Each row has a name. Each question is about the rows just above it.

[ 30  -3 -22  -4   3  15   4 -22  10   7  10  15 -10  16  13  18  -1  55
  13 -16  26 -26  -9  -3  -3 -20   9  55  -9  14  17  15  11 -11  14   8
  15 -10] : J837
[ 30  -3 -22  -5 -14  15   4 -22  10   7  10  31 -10  16  13  18  -1  55
 -16 -10  26 -26 -31  -3  -3 -20   9 -46  -9  -7  17 -22  11 -11  14 -10
  15   8] : J379
[ 30  -3 -22  -4   3  15   9 -22  10   7  10  15 -10  16  13  18  -1  55
 -16  17  11 -44 -16  -3  -5  -1 -25 -11   0 -17   4 -29 -14   1  -9  12
  -6   1] : J743
Which row holds [ 30  -3 -22  -4   3  15   4 -22  10   7  10  15 -10  16  13  18  -1  55
  13 -16  26 -26  -9  -3  -3 -20   9  55  -9  14  17  15  11 -11  14   8
  15 -10]? : J837
Whose row is [ 30  -3 -22  -5 -14  15   4 -22  10   7  10  31 -10  16  13  18  -1  55
 -16 -10  26 -26 -31  -3  -3 -20   9 -46  -9  -7  17 -22  11 -11  14 -10
  15   8]? : J379
The row with [ 30  -3 -22  -4   3  15   9 -22  10   7  10  15 -10  16  13  18  -1  55
 -16  17  11 -44 -16  -3  -5  -1 -25 -11   0 -17   4 -29 -14   1  -9  12
  -6   1] is : J743

[ -1  11  -1 -31  41]  J28
[ -1 -30  12  11  41]  J546
[ -9  -3  -2  12 -46]  J518
The one value in J546 and J518: : [12]
Shared by J518 and J546: : [12]
Whose row is [ -1  11  -1 -31  41]? : J28
Whose row is [ -1 -30  12  11  41]? : J546

[-13   8   8  35 -30   3 -12 -17 -14  30   7 -20   7] -> J38
[ 22 -10 -13 -32  39  12  10  19  27  -8 -23  20  -1] -> J938
[ 23 -12  13  39  -1   4 -12  -3  29  -7  -3  34  37] -> J865
[ 22 -30 -13 -32  39  -4  10  19  12   6  12  23   7] -> J87
[ 21  -2  -2  51 -20   3 -14  -8  15   4  12  24  36] -> J672
[  6  -2  -4 -50  29  -6   8  12  -2  -7 -20 -15 -30] -> J28
Shared by J38 and J865: : [-12]
The one value in J865 and J672: : [4]
The one value in J938 and J28: : [12]
Which value is in both J865 and J38? : [-12]
Shared by J28 and J938: : [12]
Which value is in both J87 and J672? : [12]
[ 22 -30 -13 -32  39  -4  10  19  12   6  12  23   7] is in which row? : J87

[ -2 -11   4 -16 -15   8  25   9  26 -28 -42 -25   6 -18]  J546
[  1  34 -21  38   0 -23 -11  11 -21 -34  13   5  14  12]  J379
[ 19  13   2   0   0 -19   3  11  13   3   6 -28   3  23]  J87
[ 15  -7  10 -17 -14   0  31   2  15 -33 -22 -30  -9 -12]  J865
[  7   2 -33  12 -36  -8  15 -16  -2 -24  -6   4 -10  16]  J938
[ -8  -6  -7 -13  -2   7   5  17  15  -6 -45  12   9  -3]  J28
[  3  18   1  14   2  -8  12  19  12  25 -22 -25  29   6]  J38
[  4  -1  10  -3  -5  24  32  10   0 -36 -59 -30  17 -14]  J723
Which value is in both J938 and J87? : [2]
The one value in J379 and J546: : [-11]
Which value is in both J723 and J546? : [4]

[ -1   2   1   1   1   0  -2  -1   1  -4  -1   0   2   1   0   1   2   1
   4 -14   1   0   2  -1  -1  16 -25 -10   1] -> J865
[ -3  15  23  -7   6 -35 -15  12 -11 -15  11  10  54  -3   0 -10   5   3
  11  20 -12  10  11  34  28  19 -37 -14   7] -> J837
[ -1   2   1   1   1   0  -2  -1   1  -4  -1 -15   2   1   0   1   2   1
   4   0   1   0   2  -1  -1   1  -1  -1   2] -> J938
[ -3  15  23  -7   6 -35 -15  -1 -11 -15  11  10  19  -3  -2 -10   5   3
  11  20 -12  10  11  34   3   0 -37 -14   7] -> J87
[-14  11   5  -2  -3  -5   3   2   3   5   8  22  31   0   1 -16  -4  -8
   3  -4 -17 -17  10  28  15   2   1   0  -2] -> J672
Whose row is [ -3  15  23  -7   6 -35 -15  -1 -11 -15  11  10  19  -3  -2 -10   5   3
  11  20 -12  10  11  34   3   0 -37 -14   7]? : J87
Whose row is [ -1   2   1   1   1   0  -2  -1   1  -4  -1 -15   2   1   0   1   2   1
   4   0   1   0   2  -1  -1   1  -1  -1   2]? : J938

[  7  18 -15  29   9  16  46 -15 -28 -28  32  51  15  34 -13 -27 -20 -13
  10  10  28  29  11  19 -17   6 -24 -25 -33 -23  -6 -28  14  10  37  26
  11  14 -11  16  21 -23 -29  10 -18]  J38
[  7 -11  -2  -9   3   2  33 -17   9  -1  -1  42   7   6 -25 -17  23  24
  12   5  -4   3  -4   1   9   9 -13  16   4  -7 -19 -13  -2  15  31 -27
 -11  19 -21  -2  -6   9   9   3 -14]  J837
[ 20  -6   7  19 -19 -15  24  -6 -23 -39   1  39  17  31 -25 -15 -11  10
 -40   4  -2   6 -25  -6 -29  -9  22 -23 -46 -20   9 -24  10  11  14  -8
   2  19  -4 -38  -9 -25   0  -4  19]  J87
[ -9   2  13 -11   8  -5  12   0 -10 -26 -20  11  -8 -15 -19  22  -4  -2
  28 -10 -23 -26  43  17 -38  -6   8  24 -44 -12   0 -28  12 -27  15  18
  -7   5 -14  31  20 -14 -29 -16  11]  J518
[ -7   0  -3 -23  15   4 -14   5  11  25 -10   9  -6 -21  20  18   6 -10
  33  -7  -8 -14  24  11  19   5 -14  18  34  16  -2  20   1 -14  -6 -15
  -2  -5   5  31   6  15  -2  -7 -10]  J379
[  5  12 -12  30 -16   5 -19  15   1  12  21 -20   6  16  31 -11 -24 -20
 -40   5  23  29 -30 -16  12   2   0 -29  21   9  19  21  -8  10 -24 -15
  14 -10  19 -27  -8  -1   5   8   3]  J723
[ 19 -13 -10 -28   6   2  23   2  20  34  -7   8  15  15  26 -16   2  -2
 -17   0  -7  -8 -11   6  43  19 -23   5  51  19   3  22   2   5  18  17
  -4  27   2 -18  10  20  19   6 -23]  J743
[-15  11  -7  20  11  11 -28 -13  -5   2  27 -53 -11  -8 -10  -1  14   4
  32   6  30  28  23  -1   1 -13  -5  10   8  -2 -22   9  -5  14 -20 -15
   6 -29 -14  23  15   2   4  12 -13]  J672
[ 22  -4  -2 -17  -2  -5  28  15   3   2 -16  52  19  21  28  -1 -30 -20
 -33  -4 -18 -15   7  11   1  16  -8 -19   4   8  26   0  13 -16  18  26
   3  32  20   7 -13  -6  -9  -5  -2]  J938
Which row holds [ 20  -6   7  19 -19 -15  24  -6 -23 -39   1  39  17  31 -25 -15 -11  10
 -40   4  -2   6 -25  -6 -29  -9  22 -23 -46 -20   9 -24  10  11  14  -8
   2  19  -4 -38  -9 -25   0  -4  19]? : J87
Whose row is [ -9   2  13 -11   8  -5  12   0 -10 -26 -20  11  -8 -15 -19  22  -4  -2
  28 -10 -23 -26  43  17 -38  -6   8  24 -44 -12   0 -28  12 -27  15  18
  -7   5 -14  31  20 -14 -29 -16  11]? : J518
Whose row is [ 22  -4  -2 -17  -2  -5  28  15   3   2 -16  52  19  21  28  -1 -30 -20
 -33  -4 -18 -15   7  11   1  16  -8 -19   4   8  26   0  13 -16  18  26
   3  32  20   7 -13  -6  -9  -5  -2]? : J938
Whose row is [-15  11  -7  20  11  11 -28 -13  -5   2  27 -53 -11  -8 -10  -1  14   4
  32   6  30  28  23  -1   1 -13  -5  10   8  -2 -22   9  -5  14 -20 -15
   6 -29 -14  23  15   2   4  12 -13]? : J672
Where do [  5  12 -12  30 -16   5 -19  15   1  12  21 -20   6  16  31 -11 -24 -20
 -40   5  23  29 -30 -16  12   2   0 -29  21   9  19  21  -8  10 -24 -15
  14 -10  19 -27  -8  -1   5   8   3] appear? : J723

[ 13 -51 -32  13  51  34  25 -52 -33 -53 -40  13  44  54  20  37 -21  52
  15  37] : J87
[ 13 -51   4  13  51  34  25  17 -33 -53 -40 -22   2   4  33 -17  34  -1
  36  34] : J938
[ 20   8  20 -24  19 -38 -43  21  -7 -52  28  36  34  22   5  16  -7  33
 -43 -39] : J518
Whose row is [ 20   8  20 -24  19 -38 -43  21  -7 -52  28  36  34  22   5  16  -7  33
 -43 -39]? : J518
The row with [ 13 -51 -32  13  51  34  25 -52 -33 -53 -40  13  44  54  20  37 -21  52
  15  37] is : J87
Which row holds [ 13 -51   4  13  51  34  25  17 -33 -53 -40 -22   2   4  33 -17  34  -1
  36  34]? : J938

[ 2  0  0  7  3  3  0  2  5  7  2 15  0  2 -1 13  2  7  7  0  0  4 12 21
 -1  5  5  2 20 19  2] = J379
[ 2  2  0  7  3  3  0  2  5  7  2 15  0  2 -1 13  2 20  0 10  3 44  2 26
 16 21 21 -1 12  4 14] = J38
[22  1  1  9 40  6  4  1  3 42  3 32  4  3 -2 35 13  9  6  4  3 61 10 16
  3 10  7  0 14  2 39] = J723
Whose row is [ 2  2  0  7  3  3  0  2  5  7  2 15  0  2 -1 13  2 20  0 10  3 44  2 26
 16 21 21 -1 12  4 14]? : J38
Where do [ 2  0  0  7  3  3  0  2  5  7  2 15  0  2 -1 13  2  7  7  0  0  4 12 21
 -1  5  5  2 20 19  2] appear? : J379
The row with [22  1  1  9 40  6  4  1  3 42  3 32  4  3 -2 35 13  9  6  4  3 61 10 16
  3 10  7  0 14  2 39] is : J723

[ 29  10  50 -12   5  12  16 -41 -13 -11  -6 -12   0  39   4 -50 -41  -8
  26  -3 -55  -8 -37  47 -56  13 -42   9  27  26 -36  12  24 -33  14  18
  -7  -1 -18  47   8  21  11 -33  28 -17]  J38
[  5  -9  -6  -6   1 -15   9  23   5 -14  10   5   9  -5 -14 -18 -20   9
  27   2  20  13  -5 -15 -28 -11   0   3  -1  16  -7  24   5   4  10  16
  11  -4   9  12  18  -9   0  -4   5  16]  J379
[ -2  -8   1 -17 -10   4  -7   4   6   2  12  -7   2 -11   1 -20  -7 -26
  -1  -4  14 -14  -6 -14  24  11  15   6   6  -8   9   4  -3   1   8   5
   0 -21   1  19  30  -2   5  -4 -28   0]  J743
[-12 -28   0   4 -15  -4 -13  -6  14  -8   4  -1  10  11   2 -20 -16 -12
   5  -3  21  -8  -9  12 -18   7  22   3  10  -4   0  21  -7  12  11  15
   5  -3  -6  -2  15 -10  21   6 -16  -5]  J546
[ 33  -2  33 -31  32 -31  40  25 -34  -4  47 -37  21  20   1  15 -28 -31
  33  23  11 -12 -48 -31  14  -8  -2  25  17  52 -23   0   6   5  50   6
 -15 -39  27  22  18  22 -26 -35   4 -29]  J837
Which row holds [ 33  -2  33 -31  32 -31  40  25 -34  -4  47 -37  21  20   1  15 -28 -31
  33  23  11 -12 -48 -31  14  -8  -2  25  17  52 -23   0   6   5  50   6
 -15 -39  27  22  18  22 -26 -35   4 -29]? : J837
The row with [ 29  10  50 -12   5  12  16 -41 -13 -11  -6 -12   0  39   4 -50 -41  -8
  26  -3 -55  -8 -37  47 -56  13 -42   9  27  26 -36  12  24 -33  14  18
  -7  -1 -18  47   8  21  11 -33  28 -17] is : J38

[-20 -15 -22 -27 -17 -18  33  32  40   0  13  26  10  -2 -16  13 -33   3
 -23 -30 -16] -> J672
[ 10   6 -22  -6 -39  -8 -10  17  26 -17   0   7  24   2  20  22   8 -30
 -53  11   7] -> J837
[-17 -21  19  -1  -5  10  25  -3   8 -47 -14   9 -32  32  21 -35  -8 -30
 -12 -13   6] -> J87
[-17 -21  19   3  -5  23  25  -3   8 -47 -14   9 -32  32   5 -35  -8   9
 -12 -13   6] -> J28
Whose row is [-17 -21  19  -1  -5  10  25  -3   8 -47 -14   9 -32  32  21 -35  -8 -30
 -12 -13   6]? : J87

[-1  5  0  0  7 22] : J28
[27  1  0  0  5  4] : J865
[22  1  0  0 27  5] : J379
The row with [22  1  0  0 27  5] is : J379
Whose row is [-1  5  0  0  7 22]? : J28
Whose row is [27  1  0  0  5  4]? : J865

[-13 -12  -2   9  -3 -10  -2  -3   4  -9   2  31  -1  18  21  -2  22   7
  14]  J379
[ -2  -1 -10   8   7  -4 -11 -12  -9   0  -7   4 -12  14  12 -12  15  -6
  14]  J865
[ -6  -9  30 -18 -47   1  14 -12  32  -4  15   0  30  14  25  23  12  36
   7]  J518
[-13 -12  -2  13  -3   4  -2  -3   4  -9   2  -6  -1  18  21  10   3   0
 -18]  J837
[-22 -21   9   6  -7  18  15  13  17 -19  15 -14  16   0  10  30  12  18
  -4]  J672
[ -8  -9  17  -7  -4  19  27  -2  19 -11  19 -17  27 -33 -26  28  -7  12
 -33]  J546
The row with [ -2  -1 -10   8   7  -4 -11 -12  -9   0  -7   4 -12  14  12 -12  15  -6
  14] is : J865
Whose row is [-13 -12  -2   9  -3 -10  -2  -3   4  -9   2  31  -1  18  21  -2  22   7
  14]? : J379
Where do [ -8  -9  17  -7  -4  19  27  -2  19 -11  19 -17  27 -33 -26  28  -7  12
 -33] appear? : J546
Whose row is [-13 -12  -2  13  -3   4  -2  -3   4  -9   2  -6  -1  18  21  10   3   0
 -18]? : J837

[ 15 -16  -1 -25 -21   0  -5 -11   4   5  -7   4   3  -4] = J379
[  0   8  -1  -7 -18  -8  -1  -3   9  25  10   4  24  13] = J87
[ -6 -14  14  -5 -35 -41 -14 -14  54 -10 -13  35  18  39] = J723
[ -2  -4 -19  -1  -1  -8   8   0   9  -8 -10  11  -5   5] = J28
[-14   6   1   3 -15  -4  -3  -4   6  24   6   0   2   0] = J837
[ -6 -14  14  -5 -35 -18 -14  -6   3 -15 -44   6 -19  44] = J38
[  6 -28  34   1   5 -13  51 -55 -23 -14  -9  37  48  19] = J672
[ -3  -7   5 -14 -32  11  54  -5   6  12  -4   7   0   6] = J743
Shared by J87 and J38: : [-18]
Shared by J672 and J379: : [5]
[ 15 -16  -1 -25 -21   0  -5 -11   4   5  -7   4   3  -4] is in which row? : J379
Where do [ -6 -14  14  -5 -35 -18 -14  -6   3 -15 -44   6 -19  44] appear? : J38
Which value is in both J723 and J837? : [-14]

[  0 -15 -13   5  22 -14 -24  15  12   4] : J546
[ -5  17   5  -9 -13  -7  26 -16 -15  -7] : J518
[  1   5 -38 -25  -1 -29 -32 -24  11   6] : J743
[  1   5 -38 -29  51 -15 -32 -11  11   6] : J672
The row with [ -5  17   5  -9 -13  -7  26 -16 -15  -7] is : J518
Where do [  1   5 -38 -29  51 -15 -32 -11  11   6] appear? : J672
The one value in J518 and J743: : [5]

[-40  42   4  32 -47   4   4   7   0 -11  -6  16 -22 -48 -51 -37  32 -21
   5  27 -53 -46]  J672
[-27 -29 -19  52 -36  -3 -10   2 -11  37  45   0 -22  31  33   6  30  32
   7  -1 -44 -45]  J546
[ 22   9 -28 -22  42  10  32 -40  34  -1 -54  -6  35 -16   6 -18  17 -24
 -43  22  47  18]  J518
[-24  11 -12   2  47 -27 -38 -32   6 -19 -51  32  16   5  31 -11  16  17
 -11  34 -10  10]  J28
[ 22   9 -28 -22  42  10  32 -40  34  30 -54   5 -28 -10   5 -36  55  52
 -37 -35  34  44]  J837
[ 32   0   7  -5   6  53   6  15 -40 -47 -48 -45  -3  51   7  33 -54  -8
  51 -22  16 -37]  J743
Whose row is [-27 -29 -19  52 -36  -3 -10   2 -11  37  45   0 -22  31  33   6  30  32
   7  -1 -44 -45]? : J546
Whose row is [ 22   9 -28 -22  42  10  32 -40  34  30 -54   5 -28 -10   5 -36  55  52
 -37 -35  34  44]? : J837
Whose row is [ 22   9 -28 -22  42  10  32 -40  34  -1 -54  -6  35 -16   6 -18  17 -24
 -43  22  47  18]? : J518

[-53 -31  23 -11  53   0]  J743
[ 48  56  -4 -14 -48 -30]  J38
[  5  40 -53  -6  -5 -19]  J672
[-13 -52  -5  56  13  -4]  J28
[-28  53  -9  -6  28 -26]  J723
[-37  -4  15 -24  -5 -11]  J546
Shared by J743 and J672: : [-53]
The one value in J743 and J546: : [-11]
The one value in J28 and J672: : [-5]
Shared by J672 and J546: : [-5]
The one value in J672 and J28: : [-5]

[-18  -5  -4   4  14  13  12  -1   8  -3   1  29   7  -8   4  -2]  J546
[ 6 -5 -4 14 14 13 12 -1 22 -3  1 29  7 -8  4 -2]  J28
[-22  -5 -11   8  23  21  16  16   3  -1 -20  -2  13   2  10  16]  J518
[-15 -13  -9   2  10   7   4   1  11  -9  10  -5  13  -7   1   8]  J743
[-15 -13  -1   2  10   7   4   1   7  -9  10  -5  13  -7   1  17]  J938
[-22  -5 -11   8  23  21  16  16 -13  -1 -20  -2 -19   2 -41  38]  J379
Where do [-15 -13  -9   2  10   7   4   1  11  -9  10  -5  13  -7   1   8] appear? : J743
The row with [-18  -5  -4   4  14  13  12  -1   8  -3   1  29   7  -8   4  -2] is : J546
Where do [ 6 -5 -4 14 14 13 12 -1 22 -3  1 29  7 -8  4 -2] appear? : J28
Whose row is [-22  -5 -11   8  23  21  16  16   3  -1 -20  -2  13   2  10  16]? : J518
The row with [-22  -5 -11   8  23  21  16  16 -13  -1 -20  -2 -19   2 -41  38] is : J379

[  0   2   4   9   5   0   2  -1  -2  -1  46   4 -11] -> J379
[ -2  -3  -7 -11   6   0  -2   0   2  -4  52  -7  35] -> J28
[ -1 -10   4  -7  11  -2  -3   1  -3   1  51  -8 -58] -> J938
[ -2   4  -1  -4  -2   1  -1   0  -5  -4 -52  -3  27] -> J518
Whose row is [ -2  -3  -7 -11   6   0  -2   0   2  -4  52  -7  35]? : J28
Whose row is [  0   2   4   9   5   0   2  -1  -2  -1  46   4 -11]? : J379
Where do [ -2   4  -1  -4  -2   1  -1   0  -5  -4 -52  -3  27] appear? : J518

